Below are the code and all the weights of a small trained network. Each question names an input and a class and asks about switching units off, where a switched-off unit gives its printed mean instead of its output.

import numpy as np


def w(rows, s, z=0):
    codes = np.array(rows[::2]) - 128.0
    scale = np.full(codes.shape[1], s)
    scale[-1] = z or s
    return codes * scale


def f(y):
    return y / 2 * (1 + np.tanh(0.7978845608 * (y + 0.044715 * y**3)))


def log_softmax(a):
    a = a - a.max(-1, keepdims=True)
    return a - np.log(np.exp(a).sum(-1, keepdims=True))


def net(x, mask):
    res = np.array(x, float).reshape(1, 5) / 4 @ E
    y = f(res @ A[0][:, :-1].T + A[0][:, -1])
    res = res + np.where(mask, y, B[0][:, -1]) @ B[0][:, :-1]
    return log_softmax(res[-1] @ U[:, :-1].T + U[:, -1])


A, B = {}, {}
E = w([
[204,18,77,138,100,228],'x0',
[209,99,3,85,64,43],'x1',
[98,58,53,21,1,109],'x2',
[216,128,213,134,2,170],'x3',
[86,53,237,145,66,3],'x4',
],0.0076)
A[0] = w([
[160,157,150,135,117,162,127],'n1',
[154,170,100,143,196,236,152],'n2',
[114,177,131,101,129,112,99],'n3',
[111,166,107,86,160,115,115],'n4',
[118,94,127,130,168,178,131],'n5',
[199,60,41,148,166,139,135],'n6',
[59,133,54,102,204,138,140],'n7',
[81,150,56,106,195,135,128],'n8',
[94,153,154,161,196,96,144],'n9',
[97,136,90,86,90,109,102],'n10',
[55,159,165,171,244,95,152],'n11',
[160,180,100,126,194,215,146],'n12',
[207,82,103,105,35,94,102],'n13',
[122,55,157,125,123,126,133],'n14',
[119,19,192,139,82,131,116],'n15',
[203,181,227,223,197,210,138],'n16',
[203,56,40,148,167,142,145],'n17',
[182,139,197,127,47,137,32],'n18',
[136,113,128,162,145,121,82],'n19',
[121,104,76,58,137,103,2],'n20',
[55,121,190,158,191,146,74],'n21',
[176,103,106,102,82,141,78],'n22',
],0.011,0.0066)
B[0] = w([
[125,125,119,143,121,144,151],'n1',
[74,88,127,120,70,79,231],'n2',
[147,118,127,136,163,115,138],'n3',
[157,114,113,147,144,117,151],'n4',
[100,108,128,126,97,116,160],'n5',
[106,167,180,66,129,174,221],'n6',
[152,112,96,169,132,155,203],'n7',
[156,108,100,187,121,139,193],'n8',
[162,144,141,97,190,106,191],'n9',
[150,141,129,145,153,129,165],'n10',
[161,193,182,65,215,105,234],'n11',
[87,90,129,128,63,89,220],'n12',
[105,150,158,94,124,172,223],'n13',
[102,124,123,116,111,121,157],'n14',
[92,80,109,145,69,106,189],'n15',
[173,152,105,150,172,255,250],'n16',
[102,161,177,79,126,167,227],'n17',
[145,113,93,169,127,176,165],'n18',
[124,132,128,118,133,106,126],'n19',
[151,130,113,166,139,130,160],'n20',
[131,159,150,99,137,162,191],'n21',
[111,142,153,104,121,94,176],'n22',
],0.015,0.014)
U = w([
[140,198,170,91,173,171,171],'0',
[148,130,123,128,154,4,5],'1',
[48,70,122,127,45,133,140],'2',
[190,115,41,220,148,182,176],'3',
],0.012,0.003)

Each question gives the input, the list of numbers given to net, and the class t.
The units are the neurons (one row each of A and B). Each row of codes is followed by its name. A weight is (code - 128) times the scale printed after its matrix; where a second scale follows, it is the last column's (A, B and U).
mask holds one flag per neuron, in row order. A switched-off neuron (its flag False) gives its mean, the last column of its row in B, instead of its output. The means were averaged over made-up inputs and are rounded, as every weight is.
A unit's drop is (log p(t) with every unit on - log p(t) with that unit switched off) / (log p(t) with every unit on - log p(t) with every unit switched off).
The circuit of an input: a set's keep is (log p(t) with only the set's units on - log p(t) with every unit switched off) / (log p(t) with every unit on - log p(t) with every unit switched off). Starting from the 12 units with the biggest drops (on a tie, the unit counted first), units are removed one at a time, each time the one whose removal leaves the highest keep (on an exact tie, the one counted first), for as long as the keep stays at least 0.8.
circuit, biggest first: the units of the circuit, biggest drop first
k most important neurons: the k neurons with the biggest drops, biggest first
drop when u is switched off: that unit's drop, to one decimal
input [8,3,-7,5,-7], class 2: circuit, biggest first : (n2)
input [-3,2,-8,5,-7], class 3: circuit, biggest first : (n16; n6)
input [4,6,-2,-8,-3], class 2: circuit, biggest first : (n11; n16)
input [-7,0,1,-6,-8], class 1: 4 most important neurons : (n16; n11; n2; n12)
input [-6,7,0,2,3], class 1: 3 most important neurons : (n16; n6; n17)
input [-1,7,-7,5,7], class 3: 3 most important neurons : (n2; n12; n18)
input [4,3,1,5,-3], class 2: 2 most important neurons : (n11; n16)
input [2,-8,-4,3,-8], class 3: 3 most important neurons : (n16; n6; n17)
input [-8,5,-1,-7,2], class 1: drop when n17 is switched off : 0.1
input [-6,2,4,-2,6], class 1: drop when n16 is switched off : 0.3
input [-4,7,1,-5,3], class 3: drop when n2 is switched off : 0.1
